Below is a small trained network, with its code and all its weights. Each question gives an input and a class and asks what happens when units are switched off, that is, made to give their printed mean instead of their output.

import numpy as np


def w(rows, s, z=0):
    codes = np.array(rows[::2]) - 128.0
    scale = np.full(codes.shape[1], s)
    scale[-1] = z or s
    return codes * scale


def norm(h):
    return h / np.sqrt((h * h).mean(-1, keepdims=True) + 1e-5)


def f(y):
    return y / 2 * (1 + np.tanh(0.7978845608 * (y + 0.044715 * y**3)))


def log_softmax(a):
    a = a - a.max(-1, keepdims=True)
    return a - np.log(np.exp(a).sum(-1, keepdims=True))


def net(x, mask):
    res = np.array(x, float).reshape(1, 6) / 4 @ E
    u = 0
    for l in range(4):
        y = f(norm(res) @ A[l][:, :-1].T + A[l][:, -1])
        res = res + np.where(mask[u : u + 5], y, B[l][:, -1]) @ B[l][:, :-1]
        u += 5
    return log_softmax(norm(res)[-1] @ U[:, :-1].T + U[:, -1])


A, B = {}, {}
E = w([
[127,235,160,105],'x0',
[122,133,136,133],'x1',
[123,126,130,131],'x2',
[252,142,33,126],'x3',
[131,128,136,121],'x4',
[93,138,76,41],'x5',
],0.0032)
A[0] = w([
[162,130,181,217,83],'L0N1',
[105,91,156,185,197],'L0N2',
[169,183,81,127,174],'L0N3',
[139,254,161,103,119],'L0N4',
[109,126,123,63,249],'L0N5',
],0.0091,0.0016)
B[0] = w([
[82,218,66,102,197],'L0N1',
[150,124,79,115,184],'L0N2',
[200,202,209,171,218],'L0N3',
[175,46,92,254,254],'L0N4',
[127,184,97,170,187],'L0N5',
],0.0061,0.004)
A[1] = w([
[131,213,102,139,234],'L1N1',
[58,96,253,122,139],'L1N2',
[111,165,202,122,27],'L1N3',
[130,83,196,127,26],'L1N4',
[88,84,98,15,251],'L1N5',
],0.0059,0.0026)
B[1] = w([
[66,128,100,27,251],'L1N1',
[236,121,190,2,136],'L1N2',
[140,75,89,38,92],'L1N3',
[143,112,112,143,88],'L1N4',
[141,189,141,242,174],'L1N5',
],0.0055,0.0032)
A[2] = w([
[45,191,143,155,125],'L2N1',
[110,248,91,136,3],'L2N2',
[192,153,255,173,33],'L2N3',
[86,92,202,73,247],'L2N4',
[82,97,196,107,14],'L2N5',
],0.0072,0.00066)
B[2] = w([
[175,153,2,122,209],'L2N1',
[59,189,70,68,251],'L2N2',
[114,147,96,215,202],'L2N3',
[192,181,184,46,138],'L2N4',
[218,177,171,119,125],'L2N5',
],0.0058,0.0034)
A[3] = w([
[29,109,126,174,243],'L3N1',
[102,64,149,43,255],'L3N2',
[244,202,69,154,10],'L3N3',
[101,139,255,115,188],'L3N4',
[171,107,69,201,31],'L3N5',
],0.0062,0.0023)
B[3] = w([
[221,92,45,189,197],'L3N1',
[166,202,94,192,113],'L3N2',
[144,143,166,11,252],'L3N3',
[255,180,132,103,110],'L3N4',
[222,155,168,120,213],'L3N5',
],0.0052,0.0033)
U = w([
[198,237,217,3,251],'0',
[188,63,106,217,223],'1',
[85,226,68,48,168],'2',
[150,166,92,107,193],'3',
[144,181,105,105,206],'4',
[127,158,103,101,201],'5',
[66,83,213,76,2],'6',
[33,48,220,79,2],'7',
],0.0067,0.0042)

Each question gives the input, the list of numbers given to net, and the class t.
The units are the neurons (one row each of A and B). Each row of codes is followed by its name. A weight is (code - 128) times the scale printed after its matrix; where a second scale follows, it is the last column's (A, B and U).
mask holds one flag per neuron, layer by layer. A switched-off neuron (its flag False) gives its mean, the last column of its row in B, instead of its output. The means were averaged over made-up inputs and are rounded, as every weight is.
A unit's drop is (log p(t) with every unit on - log p(t) with that unit switched off) / (log p(t) with every unit on - log p(t) with every unit switched off).
The circuit of an input: a set's keep is (log p(t) with only the set's units on - log p(t) with every unit switched off) / (log p(t) with every unit on - log p(t) with every unit switched off). Starting from the 12 units with the biggest drops (on a tie, the unit counted first), units are removed one at a time, each time the one whose removal leaves the highest keep (on an exact tie, the one counted first), for as long as the keep stays at least 0.8.
units of the circuit, in order: the units of the circuit, biggest drop first
k most important neurons: the k neurons with the biggest drops, biggest first
k most important neurons of layer l: the k neurons of layer l with the biggest drops, biggest first
drop of u: that unit's drop, to one decimal
input [2,0,2,-8,-1,-7], class 0: units of the circuit, in order	(L1N2)
input [-7,6,4,8,-6,3], class 0: units of the circuit, in order	(L0N4, L3N3, L0N3, L2N1)
input [0,-2,-5,5,4,3], class 0: 2 most important neurons	(L0N3, L0N1)
input [-4,7,0,1,1,-7], class 2: units of the circuit, in order	(L0N1, L0N4)
input [8,-1,8,6,6,3], class 1: 3 most important neurons	(L0N4, L0N1, L2N3)
input [7,-6,5,3,-6,1], class 1: 2 most important neurons	(L0N4, L0N1)
input [6,6,3,-2,-3,6], class 1: units of the circuit, in order	(L0N4, L0N1)
input [-2,5,-3,-6,6,4], class 0: 2 most important neurons	(L1N2, L0N1)
input [5,4,8,5,-5,-8], class 2: 3 most important neurons	(L0N1, L2N2, L1N1)
input [-6,-2,-6,-8,8,7], class 0: 3 most important neurons	(L1N2, L0N4, L0N1)
input [5,6,-2,-6,-3,-8], class 2: 2 most important neurons	(L0N1, L0N2)
input [-1,-6,-8,3,1,-8], class 2: 2 most important neurons	(L0N1, L0N4)
input [2,-1,-6,5,0,-6], class 2: 3 most important neurons	(L0N1, L2N2, L1N1)
input [-6,0,-8,-8,6,5], class 0: 2 most important neurons	(L1N2, L0N4)
input [-6,-7,4,1,-5,-7], class 2: most important neuron of layer 2	(L2N3)
input [8,-4,-4,0,6,-7], class 1: 2 most important neurons	(L0N4, L0N5)
input [-4,-1,-6,6,-1,-4], class 0: 2 most important neurons	(L0N4, L0N5)
input [8,2,-7,2,-4,-7], class 1: 3 most important neurons	(L0N4, L0N5, L2N4)
input [-1,4,-7,-7,5,4], class 0: drop of L0N1	0.5
input [0,6,-3,-8,5,0], class 0: drop of L1N2	0.2
input [-2,-4,0,-1,-5,-5], class 2: drop of L0N1	0.9
input [2,-4,-5,4,-1,-8], class 2: most important neuron of layer 2	(L2N2)
